B = [133, 121, 139, 134, 112, 115, 136, 115, 105]
Which number is the maximum?
Answer: 139
The entry at the centre is 112

m = [105 145 123 144 123 106 133 132 150]
The second entry from the left: 145
Read off the entry just right of 132.
A: 150
Read off the 2nd-last entry.
A: 132

[101 125 127 119 118 143 141 123 139 142]
The entry just left of 123: 141
Read off the second entry from the right.
A: 139
The last entry -> 142
